Below is a small trained network, with its code and all its weights. Each question gives an input and a class and asks what happens when units are switched off, that is, made to give their printed mean instead of their output.

import numpy as np


def w(rows, s, z=0):
    codes = np.array(rows[::2]) - 128.0
    scale = np.full(codes.shape[1], s)
    scale[-1] = z or s
    return codes * scale


def norm(h):
    return h / np.sqrt((h * h).mean(-1, keepdims=True) + 1e-5)


def f(y):
    return y / 2 * (1 + np.tanh(0.7978845608 * (y + 0.044715 * y**3)))


def log_softmax(a):
    a = a - a.max(-1, keepdims=True)
    return a - np.log(np.exp(a).sum(-1, keepdims=True))


def net(x, mask):
    res = np.array(x, float).reshape(1, 5) / 4 @ E
    u = 0
    for l in range(2):
        y = f(norm(res) @ A[l][:, :-1].T + A[l][:, -1])
        res = res + np.where(mask[u : u + 10], y, B[l][:, -1]) @ B[l][:, :-1]
        u += 10
    return log_softmax(norm(res)[-1] @ U[:, :-1].T + U[:, -1])


A, B = {}, {}
E = w([
[180,71,150,65,187,55],'x0',
[166,140,69,133,135,238],'x1',
[106,99,62,151,181,89],'x2',
[156,21,248,144,162,153],'x3',
[33,187,66,85,221,239],'x4',
],0.0017)
A[0] = w([
[216,141,229,221,17,79,58],'L0N1',
[114,170,203,132,56,154,76],'L0N2',
[109,106,185,62,151,89,133],'L0N3',
[101,137,140,97,183,151,51],'L0N4',
[234,81,156,122,116,167,45],'L0N5',
[149,201,101,121,96,230,11],'L0N6',
[64,105,89,252,160,62,135],'L0N7',
[103,207,49,116,78,23,110],'L0N8',
[160,102,224,148,48,57,2],'L0N9',
[75,200,131,102,145,140,156],'L0N10',
],0.0041,0.0016)
B[0] = w([
[61,62,61,29,160,140,252],'L0N1',
[113,104,109,126,69,121,146],'L0N2',
[130,89,94,163,107,81,162],'L0N3',
[152,103,98,128,157,138,119],'L0N4',
[165,137,79,76,122,194,151],'L0N5',
[51,145,142,218,92,69,156],'L0N6',
[121,148,219,137,151,133,165],'L0N7',
[252,148,167,84,94,151,207],'L0N8',
[47,123,101,135,131,131,200],'L0N9',
[142,43,109,148,114,162,162],'L0N10',
],0.0038,0.0026)
A[1] = w([
[68,97,126,158,171,214,140],'L1N1',
[124,183,132,119,168,191,183],'L1N2',
[174,59,128,83,193,151,131],'L1N3',
[165,127,78,108,121,107,241],'L1N4',
[178,143,134,87,53,62,135],'L1N5',
[55,102,176,146,153,175,152],'L1N6',
[229,179,194,158,100,44,10],'L1N7',
[137,141,57,36,118,155,149],'L1N8',
[166,96,91,125,106,124,160],'L1N9',
[108,50,167,85,169,2,119],'L1N10',
],0.0052,0.0012)
B[1] = w([
[211,179,198,113,142,70,184],'L1N1',
[167,80,145,177,151,70,152],'L1N2',
[77,119,126,55,29,124,195],'L1N3',
[131,142,248,119,119,168,170],'L1N4',
[189,122,151,104,231,140,179],'L1N5',
[170,144,80,120,176,142,171],'L1N6',
[183,165,132,196,253,140,147],'L1N7',
[164,74,203,107,131,121,188],'L1N8',
[104,143,200,97,144,164,151],'L1N9',
[61,146,38,214,167,108,253],'L1N10',
],0.0046,0.0037)
U = w([
[164,65,190,15,82,165,152],'0',
[221,191,159,178,222,137,193],'1',
[1,63,48,137,146,84,143],'2',
[109,201,103,220,15,197,4],'3',
],0.0085,0.0025)

Each question gives the input, the list of numbers given to net, and the class t.
The units are the neurons (one row each of A and B). Each row of codes is followed by its name. A weight is (code - 128) times the scale printed after its matrix; where a second scale follows, it is the last column's (A, B and U).
mask holds one flag per neuron, layer by layer. A switched-off neuron (its flag False) gives its mean, the last column of its row in B, instead of its output. The means were averaged over made-up inputs and are rounded, as every weight is.
A unit's drop is (log p(t) with every unit on - log p(t) with that unit switched off) / (log p(t) with every unit on - log p(t) with every unit switched off).
The circuit of an input: a set's keep is (log p(t) with only the set's units on - log p(t) with every unit switched off) / (log p(t) with every unit on - log p(t) with every unit switched off). Starting from the 12 units with the biggest drops (on a tie, the unit counted first), units are removed one at a time, each time the one whose removal leaves the highest keep (on an exact tie, the one counted first), for as long as the keep stays at least 0.8.
units of the circuit, in order: the units of the circuit, biggest drop first
unit that matters most: the unit with the biggest drop
k most important neurons: the k neurons with the biggest drops, biggest first
k most important neurons of layer l: the k neurons of layer l with the biggest drops, biggest first
drop of u: that unit's drop, to one decimal
input [-7,6,3,-8,-8], class 1: 3 most important neurons of layer 1 : [L1N5; L1N7; L1N3]
input [3,7,-5,-3,1], class 3: 2 most important neurons : [L0N6; L0N1]
input [-6,-2,-8,-3,-1], class 0: units of the circuit, in order : [L1N10]
input [4,3,-4,-5,8], class 1: 4 most important neurons : [L0N1; L0N6; L1N3; L1N2]
input [6,7,8,-1,6], class 0: units of the circuit, in order : [L1N10; L1N8]
input [-4,-5,-4,-4,-6], class 0: units of the circuit, in order : [L0N1; L0N8]
input [1,-4,3,-7,4], class 0: 3 most important neurons : [L1N10; L0N10; L1N8]
input [-5,-8,-6,-8,-6], class 0: 4 most important neurons of layer 0 : [L0N1; L0N8; L0N9; L0N2]
input [3,-3,5,-8,1], class 1: 2 most important neurons : [L0N1; L1N7]
input [-1,1,-8,0,4], class 3: 3 most important neurons : [L0N6; L0N1; L1N5]
input [1,3,-3,-3,1], class 3: units of the circuit, in order : [L0N6; L0N1]
input [8,-1,-8,3,3], class 2: 2 most important neurons of layer 1 : [L1N10; L1N1]
input [0,1,0,7,-7], class 2: 2 most important neurons : [L1N10; L0N8]
input [4,-3,0,-5,5], class 0: unit that matters most : L0N10
input [1,-4,-2,-5,0], class 1: 2 most important neurons : [L1N7; L0N1]
input [1,-1,-8,5,-6], class 2: 2 most important neurons of layer 0 : [L0N8; L0N9]
input [-7,-2,8,8,1], class 1: drop of L0N3 : 0.0
input [3,2,5,-7,-2], class 1: drop of L0N1 : 0.2
input [-2,-8,4,-3,1], class 1: drop of L0N8 : 0.1
input [2,0,3,8,-6], class 2: unit that matters most : L1N10
input [-3,1,-3,-7,-8], class 0: drop of L0N1 : 1.0
